Below is a small trained network, with its code and all its weights. Each question gives an input and a class and asks what happens when units are switched off, that is, made to give their printed mean instead of their output.

import numpy as np


def w(rows, s, z=0):
    codes = np.array(rows[::2]) - 128.0
    scale = np.full(codes.shape[1], s)
    scale[-1] = z or s
    return codes * scale


def f(y):
    return np.maximum(y, 0)


def log_softmax(a):
    a = a - a.max(-1, keepdims=True)
    return a - np.log(np.exp(a).sum(-1, keepdims=True))


def net(x, mask):
    res = np.array(x, float).reshape(1, 6) / 4 @ E
    y = f(res @ A[0][:, :-1].T + A[0][:, -1])
    res = res + np.where(mask, y, B[0][:, -1]) @ B[0][:, :-1]
    return log_softmax(res[-1] @ U[:, :-1].T + U[:, -1])


A, B = {}, {}
E = w([
[133,224,158,240,102,117],'x0',
[171,254,126,57,145,128],'x1',
[217,66,135,202,229,140],'x2',
[108,120,166,22,76,131],'x3',
[143,117,220,96,91,253],'x4',
[2,88,103,125,206,138],'x5',
],0.0068)
A[0] = w([
[83,202,97,103,141,91,130],'neuron 1',
[222,132,34,165,128,78,233],'neuron 2',
[13,135,175,72,186,140,178],'neuron 3',
[190,135,150,121,45,125,2],'neuron 4',
[184,100,135,120,132,187,218],'neuron 5',
[206,67,86,123,48,171,150],'neuron 6',
[36,195,175,2,77,114,201],'neuron 7',
[131,177,86,52,128,155,223],'neuron 8',
[111,185,138,238,139,138,80],'neuron 9',
[173,110,138,94,72,174,34],'neuron 10',
[57,44,176,90,213,97,200],'neuron 11',
[108,161,183,194,121,158,167],'neuron 12',
[109,70,124,201,144,152,214],'neuron 13',
[97,238,112,80,101,82,89],'neuron 14',
[124,137,85,156,148,82,65],'neuron 15',
],0.0086,0.0029)
B[0] = w([
[165,104,67,146,154,214,175],'neuron 1',
[217,78,208,228,198,68,209],'neuron 2',
[35,137,68,92,146,150,209],'neuron 3',
[133,52,58,155,174,135,164],'neuron 4',
[103,85,142,197,184,97,188],'neuron 5',
[176,25,200,142,255,93,186],'neuron 6',
[64,87,63,80,92,58,255],'neuron 7',
[86,140,98,126,122,71,196],'neuron 8',
[158,199,195,137,151,107,180],'neuron 9',
[130,36,150,130,163,76,166],'neuron 10',
[113,154,3,99,48,180,217],'neuron 11',
[48,153,172,166,146,123,173],'neuron 12',
[85,139,102,214,99,159,192],'neuron 13',
[133,66,26,135,125,173,192],'neuron 14',
[167,80,144,141,175,66,156],'neuron 15',
],0.0068,0.0098)
U = w([
[116,131,231,164,116,158,117],'0',
[115,136,66,11,64,134,64],'1',
[149,226,212,131,153,137,147],'2',
[254,80,213,173,195,96,65],'3',
[133,81,23,145,179,177,252],'4',
],0.008,0.0034)

Each question gives the input, the list of numbers given to net, and the class t.
The units are the neurons (one row each of A and B). Each row of codes is followed by its name. A weight is (code - 128) times the scale printed after its matrix; where a second scale follows, it is the last column's (A, B and U).
mask holds one flag per neuron, in row order. A switched-off neuron (its flag False) gives its mean, the last column of its row in B, instead of its output. The means were averaged over made-up inputs and are rounded, as every weight is.
A unit's drop is (log p(t) with every unit on - log p(t) with that unit switched off) / (log p(t) with every unit on - log p(t) with every unit switched off).
The circuit of an input: a set's keep is (log p(t) with only the set's units on - log p(t) with every unit switched off) / (log p(t) with every unit on - log p(t) with every unit switched off). Starting from the 12 units with the biggest drops (on a tie, the unit counted first), units are removed one at a time, each time the one whose removal leaves the highest keep (on an exact tie, the one counted first), for as long as the keep stays at least 0.8.
circuit, biggest first: the units of the circuit, biggest drop first
most important unit: the unit with the biggest drop
top k neurons: the k neurons with the biggest drops, biggest first
drop of u: that unit's drop, to one decimal
input [-5,8,-1,-6,7,0], class 1: circuit, biggest first	neuron 2; neuron 13
input [-3,6,4,-5,4,1], class 2: top 2 neurons	neuron 6; neuron 14
input [6,-7,2,-3,6,8], class 0: most important unit	neuron 9
input [3,6,7,-6,-2,7], class 3: circuit, biggest first	neuron 2; neuron 9
input [8,-2,1,-5,1,8], class 0: circuit, biggest first	neuron 9; neuron 12
input [1,4,-4,-8,-1,-2], class 2: circuit, biggest first	neuron 9; neuron 7
input [7,8,-5,2,1,-3], class 4: top 2 neurons	neuron 14; neuron 1
input [-2,7,-1,-3,5,1], class 1: top 2 neurons	neuron 2; neuron 6
input [7,6,-3,2,8,4], class 1: top 2 neurons	neuron 7; neuron 2
input [-2,3,4,6,-8,-3], class 3: drop of neuron 2	0.3
input [3,-8,-7,8,-8,5], class 1: drop of neuron 2	0.2
input [-5,-1,-5,4,2,8], class 1: drop of neuron 2	0.0
input [5,7,5,5,-5,4], class 3: drop of neuron 5	-0.1
input [-7,3,8,-6,-3,0], class 3: most important unit	neuron 2
